Where the symbols take the elements:
Q624 + Q325
Q624 § Q473
Q624 ~ Q420
Q809 + Q25
Q809 § Q679
Q809 ~ Q746
Q183 + Q931
Q183 § Q92
Q183 ~ Q130
Q746 + Q809
Q746 § Q420
Q746 ~ Q473
Q372 + Q92
Q372 § Q931
Q372 ~ Q325
Q304 + Q615
Q304 § Q754
Q304 ~ Q483
Q177 + Q966
Q177 § Q584
Q177 ~ Q614
Q648 + Q318
Q648 § Q895
Q648 ~ Q476
Q966 + Q571
Q966 § Q750
Q966 ~ Q177
Q325 + Q372
Q325 § Q632
Q325 ~ Q624
Q679 + Q420
Q679 § Q809
Q679 ~ Q318
Q25 + Q895
Q25 § Q318
Q25 ~ Q809
Q754 + Q260
Q754 § Q304
Q754 ~ Q571
Q318 + Q679
Q318 § Q25
Q318 ~ Q648
Q483 + Q304
Q483 § Q260
Q483 ~ Q503
Q750 + Q584
Q750 § Q966
Q750 ~ Q615
Q931 + Q632
Q931 § Q372
Q931 ~ Q183
Q615 + Q750
Q615 § Q571
Q615 ~ Q304
Q895 + Q614
Q895 § Q648
Q895 ~ Q25
Q476 + Q648
Q476 § Q614
Q476 ~ Q584
Q260 + Q130
Q260 § Q483
Q260 ~ Q754
Q503 + Q483
Q503 § Q130
Q503 ~ Q92
Q614 + Q177
Q614 § Q476
Q614 ~ Q895
Q420 + Q624
Q420 § Q746
Q420 ~ Q679
Q584 + Q476
Q584 § Q177
Q584 ~ Q750
Q571 + Q754
Q571 § Q615
Q571 ~ Q966
Q92 + Q503
Q92 § Q183
Q92 ~ Q372
Q632 + Q473
Q632 § Q325
Q632 ~ Q931
Q130 + Q183
Q130 § Q503
Q130 ~ Q260
Q473 + Q746
Q473 § Q624
Q473 ~ Q632

Some elements and rows for them; each showing differs a little:
Q260	[-8, 2, 4, -8, -7, 2, -100, 3, -7, 6, 14, -21, -19, -17]
Q318	[7, 20, -25, 2, -7, -18, -76, -11, -7, -22, -52, 27, 13, -8]
Q584	[1, 21, 16, -9, 8, -16, -23, 4, 28, -32, 81, 22, 29, 16]
Q325	[2, 0, 24, 9, 6, 8, 49, 22, -20, -24, 83, -10, -1, 9]
Q754	[1, -19, -17, 5, -14, 8, -20, -14, -10, -27, 89, -22, 16, 16]
Q750	[17, -5, 3, -8, -5, 8, 95, 7, 19, -9, 27, 8, -20, -4]
Q615	[-2, -4, -10, 2, -8, 6, 94, -13, 14, 19, 14, -5, 6, 25]
Q966	[-4, -8, -14, 3, 6, 5, 97, -7, -11, 17, -13, -10, -7, -23]
Q325	[-2, 3, 25, 14, 3, 8, 47, 17, -18, -24, 81, -12, 1, 5]
Q746	[21, 1, 18, -12, 9, 8, 63, 8, 19, -29, 56, 32, 26, -19]
Q260	[-8, 0, 5, -8, -3, 4, -99, 4, 2, 6, 15, -22, -21, -21]
Q25	[-9, -2, 23, 9, 1, 3, -94, 12, 1, 10, 19, 13, 1, 12]
Q584	[0, 19, 16, -11, 7, -17, -20, 6, 24, -31, 78, 22, 26, 18]
Q318	[8, 23, -25, 10, -9, -16, -73, -13, -7, -21, -53, 26, 12, -6]
Q614	[17, 20, 17, -13, -8, -19, -18, 7, -22, -34, -78, 22, -27, -18]
Q746	[25, -2, 13, -10, 12, 9, 58, 7, 20, -26, 57, 31, 29, -14]
Q304	[-20, 9, 15, 8, 3, -12, 85, 14, 13, 4, -40, -19, 0, 11]
Q754	[0, -15, -19, 1, -10, 8, -24, -15, -8, -29, 92, -27, 16, 16]
Q92	[-1, 18, 6, -4, -6, -9, -99, 3, -3, 17, 7, -15, -16, -3]
Q473	[9, -13, 0, -6, -3, 6, 96, 3, 11, 14, 29, 7, -13, 24]
Q325	[-1, 4, 26, 13, 7, 10, 47, 17, -19, -25, 79, -15, 0, 8]
Q809	[-10, 7, -20, 1, 8, -16, -76, -14, 2, -22, 56, 26, -10, 3]
Q679	[-7, -19, 17, -9, -7, 7, 62, 9, -16, -26, -55, 31, -25, 15]
Q754	[4, -14, -13, 1, -13, 8, -24, -14, -8, -26, 88, -25, 16, 16]
Q177	[-10, -5, 0, -7, 8, 9, 96, 8, -24, -10, -25, 5, 20, 3]

From each start, follow one symbol. Which element do you reach?
Answer with the element's name.
start [-8, -6, -18, -1, 10, 6, -87, -7, 10, 8, 44, 13, -10, 20]
§
Q614
start [18, -10, 1, -5, -8, 10, 91, 5, 18, -9, 28, 7, -19, -2]
§
Q966
start [11, -11, 3, -8, -7, 7, 93, 4, 9, 18, 27, 8, -13, 23]
+
Q746
start [-16, 10, 16, 8, -3, -14, 91, 16, 12, 5, -40, -15, 1, 9]
+
Q615
start [8, -9, -21, 1, -9, 6, -89, -12, -10, 9, -41, 14, 9, -22]
~
Q25
start [3, 20, 16, -15, 6, -21, -21, 9, 26, -38, 77, 24, 26, 19]
§
Q177
start [-11, -9, 2, -7, 9, 7, 95, 6, -24, -12, -25, 7, 20, 3]
~
Q614
start [17, -13, 3, -11, 4, 7, -97, 6, 0, 6, -15, -18, 17, 18]
~
Q92
start [-20, 10, 12, 10, 2, -13, 88, 17, 11, 4, -46, -21, -2, 12]
+
Q615
start [-4, 0, 4, -8, 2, 2, 96, 5, -12, 14, -26, 12, 16, -17]
§
Q746
start [9, 16, 18, 7, -2, -16, 87, 16, -15, 6, 45, -16, -2, -11]
~
Q966
start [-12, 9, -26, 4, 9, -15, -74, -17, 3, -20, 58, 21, -13, 5]
§
Q679
start [0, -15, -14, 3, -11, 6, -19, -17, -7, -26, 89, -26, 14, 13]
+
Q260
start [-16, 15, -23, 4, 12, -12, -74, -12, -1, -22, 58, 24, -14, 7]
~
Q746
start [-19, 10, 16, 6, 1, -10, 88, 16, 10, 4, -43, -16, 0, 10]
+
Q615
start [-1, -4, -14, 1, 10, 10, -17, -15, 12, -28, -89, -28, -13, -15]
+
Q304
start [9, 21, -25, 3, -12, -14, -74, -12, -8, -21, -56, 24, 16, -5]
+
Q679
start [-9, -4, 3, -6, 8, 8, 96, 6, -21, -11, -27, 7, 18, 5]
~
Q614
start [-3, 0, 4, -7, 3, 7, 93, -2, -11, 15, -30, 12, 15, -21]
§
Q746
start [-15, 11, -27, 3, 10, -14, -73, -14, 3, -23, 56, 21, -14, 5]
~
Q746
start [8, 4, -10, 4, 6, -12, 100, -9, -14, 10, 15, 2, -9, -12]
§
Q473
start [-9, -3, -17, 1, 11, 5, -89, -10, 8, 7, 43, 19, -6, 20]
§
Q614
start [18, -9, 4, -8, -9, 8, 95, 3, 18, -8, 29, 7, -17, -4]
~
Q615
start [4, -1, -6, 3, -6, 6, 99, -9, 16, 19, 5, -8, 6, 23]
~
Q304
start [19, -12, 2, -10, 3, 2, -99, 6, 0, 0, -16, -21, 16, 19]
~
Q92
start [6, 20, -29, 9, -6, -11, -75, -12, -9, -19, -51, 24, 13, -4]
§
Q25
start [0, 22, 15, -13, 3, -19, -20, 9, 27, -32, 81, 20, 29, 19]
§
Q177
start [-2, -3, -13, -2, -6, 6, 100, -8, 15, 15, 13, -4, 11, 26]
+
Q750
start [-18, 9, 17, 10, 0, -13, 86, 13, 14, 4, -46, -17, 0, 7]
§
Q754
start [4, 1, -6, 6, -3, 5, 99, -10, 13, 19, 16, -5, 9, 21]
+
Q750
start [-8, -4, -15, -1, 4, 5, -91, -10, 5, 9, 42, 18, -11, 26]
~
Q584
start [-2, -1, 3, -9, 5, 6, 95, 3, -15, 17, -31, 8, 16, -24]
~
Q679
start [20, -12, -1, -6, -5, 7, 96, 4, 16, -9, 21, 8, -24, -4]
+
Q584
start [16, -10, 5, -8, 3, 7, -96, 7, -2, -2, -14, -18, 14, 17]
~
Q92
start [-10, 0, 21, 9, -2, 3, -100, 13, 1, 12, 22, 17, 2, 13]
§
Q318
start [-9, -3, -21, 4, 5, 2, -88, -12, 6, 9, 41, 16, -10, 21]
§
Q614
